Zil: [-22  -1  -5 -41  12  30 -24 -54  33 -44  52  60  62  41 -44  38 -23   1
  78 105   6]
Verug: [-22  23  -5 -41  12  30 -24 -54  33 -44  52  60  62  41 -44 -23  44  -3
  69  34 -28]
Foget: [-22  -1  -5 -41  12  30 -24 -54  33 -44  52  60  62  41 -44  -7  44  -3
  69  34 -28]
Koler: [-28 -30 -18 -49 -31  -8   0 -22  12  -2 -31  81 -22 -47 -29 -27  54 -60
  20  17  62]
zap: [  2  44 -34  -8 -50   2  53   9  -4 -18  80  39  24 -14 -35  11  65  67
 -20 -13  84]
succ: [9]  [-4]
succ: [80]  [39]
succ: [53]  [9]

Foget: [-47 -19  68 -11  15  98  19 -14  14  21 -23   6  -4 -55 -66  18  22 -19]
Zil: [ 35  24 -21  11  26 -53 -45  14  21 -58  50   5 -29  22  53 -65  -9  29]
bafet: [  0   1  -4  -5 -28  15  19 -44 -14  42 -45  -8   9  41 -81  83 -27 -27]
Zik: [ 77  14 -53  27 -42 -54  24 -29  17  45 -33 -16 -20  18 -19  78 -17 -41]
zap: [ 27  13  -2  41 -12 -39  42 -44  -5  46 -27 -10  -4  40 -81  47 -35 -35]
lir: [ 78  -1 -52  41 -55  -6   2 -21  31  -3 -23 -21 -29  18 -11  60 -22 -42]
tulof: [ 53  15 -52  33  -3 -54  -7  21  18 -59  49 -18 -48  11  44 -41 -13   0]
Koler: [-51 -20  59 -18  35  97 -46   5  -7   4 -16  15  23 -20   2  -4  25  27]
gibi: [ 11  -7 -40 -12  40 -32 -18  34   2  -5  39   4 -45 -57  71  -5  29  13]
dakek: [ 12   8 -15  12 -51  -9  24 -40 -14  -8 -42 -16  20  61 -65  77 -34 -35]
succ: [61]  [-65]
find: [-51 -20  59 -18  35  97 -46   5  -7   4 -16  15  23 -20   2  -4  25  27]  Koler
succ: [97]  [-46]
succ: [26]  [-53]
succ: [46]  [-27]
succ: [47]  [-35]

Foget: [-121   54  -72  -37  -33   33   56   21   22  -41   55  -61  -23   28
   48  -49  -54   49   81   23   27]
bafet: [  2 -62 -51 -44  42  46   7  37  21  42 -16  49 -21 -18  18  16  31 -34
 -68  29   1]
lir: [ 32 -81 -53 -70  45 -88   7  48  17  77  10  64   3 -37  36  23  60 -39
 -90  27 -17]
Verug: [-59 -15 -30   4  39  11 -34  25   5 -46  44  20 -82  25 -48 -26 -50 -78
 -52   8 -77]
Zil: [-81  51  49 -34 -14   2  70  28  47  16  27 -12 -31  38  35 -38 -37  42
  53  35  30]
dakek: [ 23 -76  31 -47  51 -76  14  42  29  64 -28  66  -9 -22  28  32  50 -27
 -78  37  -5]
tulof: [ -47  -50  -30 -106  -70   13  -87   21  -96  -60   15  -88   65  -41
   25  -46  -47  -60  -53  -92  -29]
Zik: [ 39   8  14 -32 -79 -32  19 -55 -31  32 -75 -53  70 -47  28  -6  24  70
  45 -38 -85]
gibi: [ 20 -76 -55 -61  45 -81   9  44  23  68 -32  63 -10 -27  27  21  46 -37
 -85  30  -9]
succ: [55]  [-61]
succ: [-21]  [-18]
succ: [65]  [-41]
succ: [11]  [-34]
succ: [13]  [-87]

gibi: [ 24  -2  -4 -12  10  11   2 -22  -1  18 -15  17  -9  -4 -32   7   8 -15
 -50 -14 -39 -22 -15  20 -11  -4 -25]
Med: [ 59 -16  -9 -20  13  -3 -34 -56  18  30 -15  15 -21 -12 -40   7  27 -30
 -90 -34 -50 -43 -13  26 -42   2 -39]
Zik: [ 24 -16   6 -14  10  -1 -12 -42  15 -23 -13  17 -18 -12 -32  12  13 -27
 -60 -34 -45 -22 -13   8 -19  -7 -25]
Zil: [  1  -9   6  -2   1  -6  -5  -9   7   3   1   2  -7  -5  -1   5  -2  -9
  -9 -10  -2  -1   0 -10  -3  -4  -2]
lir: [ 12 -16  11 -14   9  -3  -5 -42  15  24 -11  15 -21 -14 -27  15   8 -27
 -50 -34 -39 -22 -11   2 -19  21 -21]
Verug: [-35  -2  22  -6   6  14  30  -2  -4  12 -15  22  -7  -5 -18  17 -12 -15
  -9 -14 -34  13 -15 -10  20 -19  -7]
bafet: [ 12  -2   6 -12  10  14   9 -22  -1  18 -17  22  -9  -5 -32  12   3 -18
 -40 -18 -45  -8 -17   8  -3 -10 -25]
tulof: [-46  -7  32  -2   2   5  30   5   2   6  -7  15  -7  -7  -1  17 -22 -15
  11 -14 -18  20  -8 -28  28 -19   7]
Koler: [-11  -4  17 -10   9  14  23 -15  -1  15 -17  22  -9  -5 -23  17  -7 -21
 -29 -18 -39  -1 -17  -4  12 -16 -16]
dakek: [ 48   3 -20  -6   6   5 -19 -15  -1   9  -5   2   0   3 -18  -6  17  -3
 -40   1 -18 -22  -6  26 -19   8 -21]
succ: [-46]  [-7]
find: [ 24 -16   6 -14  10  -1 -12 -42  15 -23 -13  17 -18 -12 -32  12  13 -27
 -60 -34 -45 -22 -13   8 -19  -7 -25]  Zik
find: [-46  -7  32  -2   2   5  30   5   2   6  -7  15  -7  -7  -1  17 -22 -15
  11 -14 -18  20  -8 -28  28 -19   7]  tulof
succ: [59]  [-16]

